Below are the code and all the weights of a small trained network. Each question names an input and a class and asks about switching units off, where a switched-off unit gives its printed mean instead of its output.

import numpy as np


def w(rows, s, z=0):
    codes = np.array(rows[::2]) - 128.0
    scale = np.full(codes.shape[1], s)
    scale[-1] = z or s
    return codes * scale


def norm(h):
    return h / np.sqrt((h * h).mean(-1, keepdims=True) + 1e-5)


def f(y):
    return y / 2 * (1 + np.tanh(0.7978845608 * (y + 0.044715 * y**3)))


def log_softmax(a):
    a = a - a.max(-1, keepdims=True)
    return a - np.log(np.exp(a).sum(-1, keepdims=True))


def net(x, mask):
    res = np.array(x, float).reshape(1, 4) / 4 @ E
    u = 0
    for l in range(2):
        y = f(norm(res) @ A[l][:, :-1].T + A[l][:, -1])
        res = res + np.where(mask[u : u + 15], y, B[l][:, -1]) @ B[l][:, :-1]
        u += 15
    return log_softmax(norm(res)[-1] @ U[:, :-1].T + U[:, -1])


A, B = {}, {}
E = w([
[149,136,106,36,175],'x0',
[42,169,95,55,63],'x1',
[138,48,67,63,64],'x2',
[14,71,250,58,147],'x3',
],0.0017)
A[0] = w([
[119,176,111,132,107,14],'0.n1',
[122,148,149,101,132,45],'0.n2',
[73,143,168,102,137,65],'0.n3',
[253,164,78,146,138,85],'0.n4',
[92,184,151,194,70,1],'0.n5',
[142,115,175,114,210,66],'0.n6',
[98,109,167,75,121,65],'0.n7',
[114,142,115,96,112,110],'0.n8',
[98,139,149,175,110,93],'0.n9',
[90,100,238,186,200,69],'0.n10',
[154,179,153,57,159,65],'0.n11',
[102,90,163,136,93,39],'0.n12',
[145,161,153,194,193,78],'0.n13',
[144,99,159,120,126,61],'0.n14',
[83,142,88,107,117,53],'0.n15',
],0.0056,0.0016)
B[0] = w([
[109,160,140,123,108,108],'0.n1',
[122,112,111,120,162,115],'0.n2',
[175,122,66,70,168,156],'0.n3',
[170,157,47,121,199,243],'0.n4',
[141,187,102,176,4,130],'0.n5',
[145,149,162,175,140,172],'0.n6',
[92,139,45,99,129,154],'0.n7',
[97,155,158,137,166,129],'0.n8',
[134,147,66,104,121,133],'0.n9',
[197,208,217,106,78,253],'0.n10',
[106,113,65,159,185,150],'0.n11',
[115,118,45,142,103,127],'0.n12',
[113,34,132,44,137,183],'0.n13',
[99,132,128,124,93,121],'0.n14',
[91,119,204,105,167,119],'0.n15',
],0.0035,0.0026)
A[1] = w([
[207,79,51,190,140,144],'1.n1',
[150,79,106,155,226,143],'1.n2',
[126,217,110,85,67,116],'1.n3',
[3,90,184,98,164,73],'1.n4',
[91,175,165,144,30,5],'1.n5',
[100,162,99,89,101,103],'1.n6',
[145,35,181,129,16,112],'1.n7',
[146,110,115,156,52,143],'1.n8',
[170,102,91,157,139,148],'1.n9',
[96,67,60,189,79,133],'1.n10',
[220,157,145,230,108,150],'1.n11',
[42,52,64,135,107,90],'1.n12',
[45,100,229,102,56,43],'1.n13',
[176,96,249,74,173,73],'1.n14',
[77,137,116,74,151,97],'1.n15',
],0.005,0.002)
B[1] = w([
[136,171,99,127,194,251],'1.n1',
[138,205,80,135,84,210],'1.n2',
[146,122,139,187,100,183],'1.n3',
[167,102,77,93,93,168],'1.n4',
[138,189,87,144,110,138],'1.n5',
[139,108,171,148,86,142],'1.n6',
[37,148,105,212,143,177],'1.n7',
[126,152,117,140,158,149],'1.n8',
[137,169,116,138,176,175],'1.n9',
[170,161,207,124,215,143],'1.n10',
[113,63,60,3,135,250],'1.n11',
[57,121,212,66,169,136],'1.n12',
[181,143,44,155,149,191],'1.n13',
[185,133,202,157,119,231],'1.n14',
[159,34,100,154,75,150],'1.n15',
],0.004,0.0021)
U = w([
[117,103,127,157,142,2],'0',
[101,197,103,208,30,187],'1',
[25,123,146,195,197,124],'2',
[206,133,242,112,144,197],'3',
[117,86,165,205,130,40],'4',
[62,28,104,44,76,182],'5',
[119,100,125,175,144,46],'6',
[197,168,9,120,226,188],'7',
],0.011,0.0062)

Each question gives the input, the list of numbers given to net, and the class t.
The units are the neurons (one row each of A and B). Each row of codes is followed by its name. A weight is (code - 128) times the scale printed after its matrix; where a second scale follows, it is the last column's (A, B and U).
mask holds one flag per neuron, layer by layer. A switched-off neuron (its flag False) gives its mean, the last column of its row in B, instead of its output. The means were averaged over made-up inputs and are rounded, as every weight is.
A unit's drop is (log p(t) with every unit on - log p(t) with that unit switched off) / (log p(t) with every unit on - log p(t) with every unit switched off).
The circuit of an input: a set's keep is (log p(t) with only the set's units on - log p(t) with every unit switched off) / (log p(t) with every unit on - log p(t) with every unit switched off). Starting from the 12 units with the biggest drops (on a tie, the unit counted first), units are removed one at a time, each time the one whose removal leaves the highest keep (on an exact tie, the one counted first), for as long as the keep stays at least 0.8.
circuit, biggest first: the units of the circuit, biggest drop first
unit that matters most: the unit with the biggest drop
top k neurons: the k neurons with the biggest drops, biggest first
drop when u is switched off: that unit's drop, to one decimal
input [3,7,-8,2], class 1: circuit, biggest first	0.n5, 1.n3, 1.n10
input [0,5,-1,-1], class 1: unit that matters most	0.n13
input [8,-5,-3,1], class 3: circuit, biggest first	1.n14, 1.n13
input [3,3,2,-2], class 5: top 2 neurons	0.n10, 0.n15
input [-5,4,-1,7], class 1: top 3 neurons	0.n10, 1.n11, 0.n13
input [4,7,-5,-3], class 1: top 2 neurons	1.n11, 0.n13
input [1,5,-3,-4], class 1: top 3 neurons	0.n1, 1.n3, 0.n15
input [0,5,1,0], class 5: top 2 neurons	0.n10, 1.n12
input [1,3,-8,-1], class 1: top 3 neurons	0.n5, 1.n10, 1.n3
input [7,5,-3,2], class 5: drop when 1.n15 is switched off	0.1
input [4,-7,1,2], class 3: drop when 1.n14 is switched off	0.1
input [-2,5,-4,-4], class 1: drop when 1.n8 is switched off	0.0
input [3,8,-5,0], class 5: drop when 0.n10 is switched off	0.8
input [8,8,-7,5], class 5: top neuron	1.n15
